Here is a tiny trained network, its code and every weight. The questions are about switching its units off for an input and a class, where a switched-off unit gives its printed mean instead of its output.

import numpy as np


def w(rows, s, z=0):
    codes = np.array(rows[::2]) - 128.0
    scale = np.full(codes.shape[1], s)
    scale[-1] = z or s
    return codes * scale


def f(y):
    return y / 2 * (1 + np.tanh(0.7978845608 * (y + 0.044715 * y**3)))


def log_softmax(a):
    a = a - a.max(-1, keepdims=True)
    return a - np.log(np.exp(a).sum(-1, keepdims=True))


def net(x, mask):
    res = np.array(x, float).reshape(1, 8) / 4 @ E
    y = f(res @ A[0][:, :-1].T + A[0][:, -1])
    res = res + np.where(mask, y, B[0][:, -1]) @ B[0][:, :-1]
    return log_softmax(res[-1] @ U[:, :-1].T + U[:, -1])


A, B = {}, {}
E = w([
[106,86,97,164,78,134,120,123,126,151,19],'x0',
[133,128,127,128,127,127,125,123,129,127,127],'x1',
[183,235,162,157,138,124,137,128,123,254,107],'x2',
[129,126,125,132,130,130,127,126,131,129,129],'x3',
[129,125,127,130,129,133,126,131,131,129,127],'x4',
[124,129,129,127,129,123,133,126,128,129,128],'x5',
[127,127,126,130,129,128,121,128,134,128,128],'x6',
[115,143,116,192,7,121,114,140,128,131,191],'x7',
],0.0096)
A[0] = w([
[143,175,132,153,86,133,136,130,119,186,96,3],'neuron 1',
[135,146,135,117,154,125,134,117,121,139,138,118],'neuron 2',
[114,68,133,80,159,128,143,134,116,45,158,52],'neuron 3',
[135,149,135,131,175,120,134,130,135,149,154,113],'neuron 4',
[133,118,139,129,120,129,131,119,136,129,127,122],'neuron 5',
[138,98,117,146,94,125,127,136,130,111,119,118],'neuron 6',
[144,134,132,113,133,134,134,125,122,94,249,48],'neuron 7',
[129,126,120,135,115,129,125,130,124,158,10,25],'neuron 8',
[127,84,123,93,185,139,142,139,130,116,50,66],'neuron 9',
[127,139,137,154,83,101,138,147,147,135,161,152],'neuron 10',
[135,144,128,118,160,127,130,123,121,145,142,123],'neuron 11',
[140,146,123,109,159,133,133,128,127,149,142,129],'neuron 12',
[134,132,126,122,112,131,132,122,132,120,122,111],'neuron 13',
[128,171,137,152,54,128,132,139,125,149,202,17],'neuron 14',
[150,167,138,117,186,131,118,122,132,131,126,137],'neuron 15',
[136,98,122,146,92,126,124,135,129,108,117,118],'neuron 16',
[130,121,124,128,131,130,131,145,126,135,121,144],'neuron 17',
[133,142,135,115,150,124,136,118,118,141,140,113],'neuron 18',
[106,99,126,136,53,130,132,114,123,110,125,117],'neuron 19',
[130,89,117,140,67,133,126,124,121,89,108,122],'neuron 20',
[136,94,137,125,158,126,121,126,126,101,73,54],'neuron 21',
[105,135,109,118,139,137,125,139,132,134,184,174],'neuron 22',
[135,79,121,122,166,114,122,121,137,69,136,157],'neuron 23',
],0.017,0.012)
B[0] = w([
[33,108,100,128,95,134,113,26,121,117,132,202],'neuron 1',
[156,130,122,136,136,127,121,188,134,135,128,165],'neuron 2',
[214,143,155,120,163,127,141,67,133,132,122,253],'neuron 3',
[156,126,134,116,141,128,127,212,123,114,117,190],'neuron 4',
[121,133,138,123,119,132,141,130,114,136,128,125],'neuron 5',
[86,131,131,115,120,121,133,192,115,130,132,171],'neuron 6',
[35,112,103,130,91,137,113,38,121,127,124,231],'neuron 7',
[222,137,150,121,161,124,136,6,132,119,141,212],'neuron 8',
[69,133,110,135,92,130,118,55,125,131,138,220],'neuron 9',
[96,106,125,114,145,126,127,81,128,101,129,223],'neuron 10',
[153,123,136,136,129,125,153,186,137,133,128,173],'neuron 11',
[156,131,141,140,137,119,137,194,134,137,125,183],'neuron 12',
[128,114,126,133,135,116,123,139,119,125,122,121],'neuron 13',
[235,141,148,131,159,128,137,31,135,138,121,218],'neuron 14',
[181,126,141,123,139,136,129,211,122,118,136,224],'neuron 15',
[86,136,132,133,117,133,126,198,121,140,129,174],'neuron 16',
[118,126,141,109,128,106,137,112,132,110,155,142],'neuron 17',
[135,133,131,135,137,123,139,175,150,129,131,157],'neuron 18',
[85,130,119,127,121,132,123,216,129,130,118,212],'neuron 19',
[77,125,116,125,122,129,129,212,134,127,142,217],'neuron 20',
[76,115,119,133,116,132,128,105,122,128,122,163],'neuron 21',
[151,140,131,127,133,119,137,97,129,141,110,215],'neuron 22',
[138,128,121,146,115,125,119,51,126,139,130,254],'neuron 23',
],0.023,0.0095)
U = w([
[229,142,162,123,182,118,146,100,135,132,125,189],'0',
[51,89,87,135,74,134,103,94,115,113,125,169],'1',
[123,119,131,119,135,123,139,254,130,122,132,2],'2',
],0.0093,0.0039)

Each question gives the input, the list of numbers given to net, and the class t.
The units are the neurons (one row each of A and B). Each row of codes is followed by its name. A weight is (code - 128) times the scale printed after its matrix; where a second scale follows, it is the last column's (A, B and U).
mask holds one flag per neuron, in row order. A switched-off neuron (its flag False) gives its mean, the last column of its row in B, instead of its output. The means were averaged over made-up inputs and are rounded, as every weight is.
A unit's drop is (log p(t) with every unit on - log p(t) with that unit switched off) / (log p(t) with every unit on - log p(t) with every unit switched off).
unit that matters most: the unit with the biggest drop
k most important neurons: the k neurons with the biggest drops, biggest first
drop of u: that unit's drop, to one decimal
input [7,2,-3,5,8,-2,6,-8], class 1: unit that matters most : neuron 9
input [-5,0,-8,-6,-5,-1,-5,0], class 0: 2 most important neurons : neuron 3; neuron 1
input [-6,-8,-3,5,-8,8,-4,2], class 1: 2 most important neurons : neuron 7; neuron 8
input [6,4,7,5,1,5,-3,3], class 1: 2 most important neurons : neuron 1; neuron 3
input [4,2,2,3,-8,2,-1,1], class 1: 3 most important neurons : neuron 3; neuron 14; neuron 15
input [4,7,0,3,-1,1,8,8], class 2: 2 most important neurons : neuron 19; neuron 7
input [-8,4,-3,0,2,-5,8,3], class 1: 2 most important neurons : neuron 7; neuron 8
input [2,4,-3,-8,-2,-1,3,-4], class 1: 2 most important neurons : neuron 9; neuron 14
input [-2,-3,6,-3,6,-4,6,0], class 2: 2 most important neurons : neuron 8; neuron 3
input [6,-5,8,-3,6,5,-4,2], class 1: 2 most important neurons : neuron 1; neuron 3
input [-4,4,2,4,2,7,-8,-7], class 2: drop of neuron 14 : 0.0
input [7,8,0,7,-8,4,-8,2], class 2: drop of neuron 7 : 0.3
input [1,-5,-4,2,-8,1,-6,4], class 2: drop of neuron 7 : 0.1
input [7,-7,-1,4,-7,3,3,8], class 2: drop of neuron 19 : 0.1
